Below is a small trained network, with its code and all its weights. Each question gives an input and a target symbol and asks what happens when units are switched off, that is, made to give their printed mean instead of their output.

import numpy as np


def w(rows, s, z=0):
    codes = np.array(rows[::2]) - 128.0
    scale = np.full(codes.shape[1], s)
    scale[-1] = z or s
    return codes * scale


def f(y):
    return np.maximum(y, 0)


def softmax(a):
    e = np.exp(a - a.max(-1, keepdims=True))
    return e / e.sum(-1, keepdims=True)


def log_softmax(a):
    a = a - a.max(-1, keepdims=True)
    return a - np.log(np.exp(a).sum(-1, keepdims=True))


def net(x, mask):
    ids = ['αγδεζηθλμξπστφψω'.index(c) for c in x.split()]
    T = len(ids)
    res = E[ids] + P[:T]
    u = 0
    for l in range(2):
        r = res
        for j in range(3):
            rows = slice(2 * j, 2 * j + 2)
            q, k, v = (r @ M[l][rows].T for M in (Q, K, V))
            z = softmax(np.where(np.tri(T) > 0, q @ k.T / 2**0.5, -1e9)) @ v
            o = O[l][rows]
            res = res + np.where(mask[u + j], z, o[:, -1]) @ o[:, :-1]
        u += 3
        y = f(res @ A[l][:, :-1].T + A[l][:, -1])
        res = res + np.where(mask[u : u + 4], y, B[l][:, -1]) @ B[l][:, :-1]
        u += 4
    return log_softmax(res[-1] @ U[:, :-1].T + U[:, -1])


Q, K, V, O, A, B = {}, {}, {}, {}, {}, {}
E = w([
[183,109,166,177,162,150,95,127,37,113,209,212],'α',
[109,187,150,68,173,185,124,128,157,85,126,82],'γ',
[112,78,149,87,169,138,119,90,102,127,147,210],'δ',
[140,90,96,154,88,122,195,114,152,193,142,76],'ε',
[158,101,116,104,72,130,95,114,241,117,58,168],'ζ',
[219,99,107,255,92,115,77,190,127,105,152,92],'η',
[196,136,112,176,114,122,85,116,160,149,122,208],'θ',
[91,204,73,168,136,167,113,87,136,172,152,108],'λ',
[141,31,114,169,159,92,87,108,168,82,58,85],'μ',
[139,130,159,157,161,161,47,126,117,56,135,145],'ξ',
[190,135,176,57,108,177,206,183,126,122,182,106],'π',
[198,185,85,149,224,99,159,182,132,164,126,104],'σ',
[57,97,92,46,107,170,162,125,195,144,93,79],'τ',
[81,33,172,129,57,194,87,71,126,80,149,158],'φ',
[189,30,112,162,110,91,168,127,95,193,163,208],'ψ',
[75,106,114,116,167,165,159,141,84,132,183,66],'ω',
],0.0086)
P = w([
[94,164,186,143,100,69,122,164,105,130,36,154],'0',
[148,128,85,95,99,100,100,104,95,123,128,131],'1',
[120,79,109,143,154,169,109,135,161,123,166,147],'2',
[90,142,185,196,151,169,188,140,143,143,85,143],'3',
[177,142,54,78,91,109,119,76,88,119,150,101],'4',
[142,56,94,139,182,196,97,116,179,137,206,127],'5',
[92,154,187,207,160,176,196,125,165,149,94,114],'6',
[179,158,45,66,89,117,121,64,78,136,163,83],'7',
[165,36,64,140,199,221,96,99,198,121,243,111],'8',
[112,180,201,205,160,166,210,103,166,160,91,92],'9',
[192,180,42,58,86,109,129,53,86,137,171,61],'10',
[173,77,62,130,186,228,110,94,196,129,253,103],'11',
],0.0064)
Q[0] = w([
[121,140,144,113,82,103,108,128,95,111,105,169],'L0H1',
[145,171,119,105,144,158,167,116,134,154,128,51],'L0H1',
[98,150,214,198,141,182,181,88,139,179,79,150],'L0H2',
[193,187,45,2,30,67,79,54,20,101,124,100],'L0H2',
[162,186,127,83,51,52,121,95,49,129,91,115],'L0H3',
[78,207,237,140,61,37,184,119,39,112,19,135],'L0H3',
],0.0093)
K[0] = w([
[88,137,147,137,103,108,94,172,109,120,102,160],'L0H1',
[116,199,102,88,121,118,153,96,127,163,144,55],'L0H1',
[185,29,106,147,208,151,71,74,223,90,186,130],'L0H2',
[56,153,205,141,49,1,95,197,24,111,2,174],'L0H2',
[110,107,178,164,78,73,104,127,62,87,63,203],'L0H3',
[170,52,133,177,113,130,84,89,116,55,87,248],'L0H3',
],0.0096)
V[0] = w([
[134,194,89,78,180,157,176,71,144,182,146,56],'L0H1',
[205,97,66,116,194,211,185,106,159,143,192,54],'L0H1',
[127,34,208,154,201,1,81,71,122,103,23,163],'L0H2',
[74,227,104,133,1,136,152,234,80,155,173,141],'L0H2',
[213,43,36,123,187,197,101,42,177,80,180,136],'L0H3',
[94,176,123,136,113,170,190,127,127,159,110,75],'L0H3',
],0.0059)
O[0] = w([
[119,190,108,114,173,202,199,114,172,162,163,82,81],'L0H1',
[158,113,87,125,188,208,174,160,144,155,209,67,163],'L0H1',
[93,221,4,137,14,101,200,169,90,65,113,163,166],'L0H2',
[162,128,250,110,159,22,78,59,117,174,41,65,18],'L0H2',
[64,108,143,188,161,192,172,180,166,126,136,167,251],'L0H3',
[168,79,91,108,177,144,70,92,162,146,175,60,134],'L0H3',
],0.0041,0.002)
A[0] = w([
[2,110,112,68,121,118,130,193,179,165,114,80,216],'L0N1',
[137,207,85,77,118,144,175,107,132,185,141,84,253],'L0N2',
[109,161,73,203,97,173,248,185,82,24,71,187,177],'L0N3',
[98,116,120,154,87,86,158,101,152,211,159,87,144],'L0N4',
],0.0047,0.0027)
B[0] = w([
[13,80,143,89,150,138,221,91,136,81,44,72,187],'L0N1',
[165,131,61,104,183,123,174,112,98,97,147,4,239],'L0N2',
[65,229,111,180,58,111,227,182,126,86,127,167,252],'L0N3',
[159,61,76,173,116,178,201,57,120,142,93,103,154],'L0N4',
],0.0035,0.0032)
Q[1] = w([
[123,250,174,74,13,11,192,81,6,123,30,63],'L1H1',
[46,169,217,219,154,159,221,190,175,173,85,169],'L1H1',
[217,18,16,65,172,170,19,69,165,85,229,136],'L1H2',
[184,173,59,21,37,34,80,43,23,103,104,68],'L1H2',
[39,225,232,198,109,99,239,176,100,173,41,138],'L1H3',
[195,197,64,24,36,33,88,35,15,95,88,72],'L1H3',
],0.011)
K[1] = w([
[105,100,155,147,82,61,65,161,97,103,69,213],'L1H1',
[185,8,22,136,154,209,38,146,217,77,237,215],'L1H1',
[113,213,156,107,147,144,213,99,106,181,125,17],'L1H2',
[73,168,201,142,72,23,121,135,50,138,29,165],'L1H2',
[134,35,94,151,105,127,30,149,153,77,153,236],'L1H3',
[87,149,193,148,75,32,110,143,61,129,30,174],'L1H3',
],0.011)
V[1] = w([
[162,201,68,226,128,107,68,119,212,195,81,138],'L1H1',
[85,202,132,5,160,153,107,83,212,98,86,178],'L1H1',
[155,204,160,202,152,159,63,67,41,81,190,189],'L1H2',
[58,144,113,133,196,123,83,160,108,49,107,42],'L1H2',
[189,140,182,126,55,156,93,170,190,32,112,87],'L1H3',
[244,163,159,136,207,70,161,254,98,107,149,153],'L1H3',
],0.0089)
O[1] = w([
[12,139,120,165,221,104,116,139,213,225,124,174,141],'L1H1',
[201,152,110,93,186,241,174,122,252,48,154,247,138],'L1H1',
[95,184,132,211,127,224,153,33,54,199,55,156,107],'L1H2',
[138,15,19,102,179,180,39,217,96,102,29,150,242],'L1H2',
[153,50,195,226,50,216,123,233,194,160,138,36,185],'L1H3',
[107,83,164,254,235,84,217,149,43,77,122,138,3],'L1H3',
],0.0097,0.0016)
A[1] = w([
[176,76,37,72,74,163,93,165,124,65,85,124,31],'L1N1',
[90,102,77,170,127,166,89,201,111,119,121,117,97],'L1N2',
[147,112,136,47,100,54,110,150,163,131,171,114,19],'L1N3',
[108,145,120,169,124,81,141,100,2,148,126,109,4],'L1N4',
],0.0086,0.0028)
B[1] = w([
[132,213,226,141,183,93,168,124,96,176,119,131,249],'L1N1',
[116,126,131,37,83,77,226,191,144,166,65,132,173],'L1N2',
[61,185,76,235,143,188,74,149,94,67,95,75,175],'L1N3',
[136,120,143,44,146,139,108,112,255,57,31,61,170],'L1N4',
],0.0065,0.018)
U = w([
[154,101,126,145,144,167,104,75,126,102,83,119,48],'α',
[179,108,181,75,152,138,163,139,166,159,131,165,49],'γ',
[126,163,57,111,90,122,196,82,105,31,154,198,154],'δ',
[86,113,65,150,81,95,83,147,101,107,164,103,210],'ε',
[126,94,109,118,93,141,126,161,220,95,172,142,125],'ζ',
[124,82,155,121,122,116,96,155,146,177,121,89,59],'η',
[81,148,182,198,163,107,159,98,128,184,180,148,120],'θ',
[126,89,92,66,143,141,49,98,160,188,127,157,240],'λ',
[92,143,104,84,80,66,166,187,127,151,163,151,90],'μ',
[114,95,78,174,116,226,119,179,69,133,74,150,122],'ξ',
[178,57,164,159,123,127,128,121,126,91,180,103,255],'π',
[100,83,76,143,184,87,158,143,142,63,123,169,127],'σ',
[119,160,123,147,148,151,108,155,138,93,131,129,2],'τ',
[160,131,169,91,47,148,95,114,126,194,158,99,132],'φ',
[127,135,139,80,100,54,142,97,166,108,154,118,87],'ψ',
[132,150,144,113,148,77,124,102,2,184,107,130,104],'ω',
],0.0059,0.0046)

Each question gives the input, a string of symbols that net reads in full, and the target symbol t.
The units are the heads (2 rows each of Q, K, V and O) and the neurons (one row each of A and B). Each row of codes is followed by its name. A weight is (code - 128) times the scale printed after its matrix; where a second scale follows, it is the last column's (O, A, B and U).
mask holds one flag per unit, layer by layer, with each layer's heads first. A switched-off unit (its flag False) gives its mean, the last column of its rows in O or B, instead of its output. The means were averaged over made-up inputs and are rounded, as every weight is.
A unit's drop is (log p(t) with every unit on - log p(t) with that unit switched off) / (log p(t) with every unit on - log p(t) with every unit switched off).
The circuit of an input: a set's keep is (log p(t) with only the set's units on - log p(t) with every unit switched off) / (log p(t) with every unit on - log p(t) with every unit switched off). Starting from the 12 units with the biggest drops (on a tie, the unit counted first), units are removed one at a time, each time the one whose removal leaves the highest keep (on an exact tie, the one counted first), for as long as the keep stays at least 0.8.
units of the circuit, in order: the units of the circuit, biggest drop first
top k neurons: the k neurons with the biggest drops, biggest first
k most important neurons of layer l: the k neurons of layer l with the biggest drops, biggest first
drop when u is switched off: that unit's drop, to one decimal
input λ ζ γ γ τ α α, target α: units of the circuit, in order : L1N4, L1H2, L1H1, L1H3
input ψ θ ψ θ θ, target ψ: top 2 neurons : L1N4, L1N3
input δ ξ θ σ θ σ θ ξ φ λ, target φ: units of the circuit, in order : L1H3, L1H1
input φ φ θ ω θ, target φ: units of the circuit, in order : L1H3, L0H1, L1H1
input θ φ θ δ δ ξ ξ π α, target π: units of the circuit, in order : L1H1, L1H3, L1H2
input δ ψ μ δ ψ, target δ: units of the circuit, in order : L1H1, L0H2, L1H3
input θ ζ π γ ξ ψ ξ λ, target θ: units of the circuit, in order : L1H1, L1H2, L0H2
input θ δ θ ξ θ θ δ, target θ: units of the circuit, in order : L1H2, L1H1
input θ δ δ γ σ φ ξ σ θ θ, target θ: units of the circuit, in order : L1H2, L1H1
input ξ θ σ η δ π ξ θ η ξ ψ, target ξ: units of the circuit, in order : L1H2, L1H3, L0H2
input θ τ θ ε θ ε θ σ ξ θ, target ξ: units of the circuit, in order : L1H2, L1N1
input θ θ ξ φ δ ω γ η, target θ: units of the circuit, in order : L0H2, L1H2, L1H1
input φ γ δ σ ω ζ ω σ θ, target σ: top 2 neurons : L0N2, L1N1
input ξ α λ γ φ ψ δ ψ μ ε ξ, target ξ: units of the circuit, in order : L0H2, L1H2, L1H3
input ω ζ δ ξ γ ψ θ, target ψ: units of the circuit, in order : L1N4, L1H1, L1H2, L1H3
input ζ α θ λ τ σ θ ζ ψ σ ε δ, target ε: top 3 neurons : L1N3, L0N2, L0N4
input δ θ δ θ θ θ θ γ δ η ξ, target δ: units of the circuit, in order : L0H2, L1H1, L1H3
input ξ θ γ σ δ φ θ α, target ξ: most important neuron of layer 1 : L1N1
input γ π θ θ σ γ φ ξ, target γ: most important neuron of layer 1 : L1N1
input θ θ ξ τ ξ τ ξ, target τ: top 2 neurons : L1N3, L1N1
input λ α δ ω θ φ, target ω: 2 most important neurons of layer 1 : L1N1, L1N4
input α δ θ ξ γ ω ξ θ, target α: top neuron : L1N4
input η θ θ θ δ ξ θ ξ θ τ ξ τ, target τ: top 3 neurons : L1N3, L1N1, L0N1
input θ ε η, target ε: top 3 neurons : L1N3, L1N1, L0N4
input τ θ γ δ ξ ξ ξ α δ λ, target δ: top 2 neurons : L1N1, L0N3
input φ ξ λ θ θ σ λ η α φ ξ α, target λ: 2 most important neurons of layer 1 : L1N1, L1N3
input ξ ξ ξ γ δ δ δ δ θ, target γ: most important neuron of layer 0 : L0N1
input θ ω τ φ θ γ δ δ θ, target γ: 3 most important neurons of layer 1 : L1N1, L1N2, L1N3
input λ σ ξ θ δ ψ ε τ π ω, target π: drop when L1H1 is switched off : 0.3
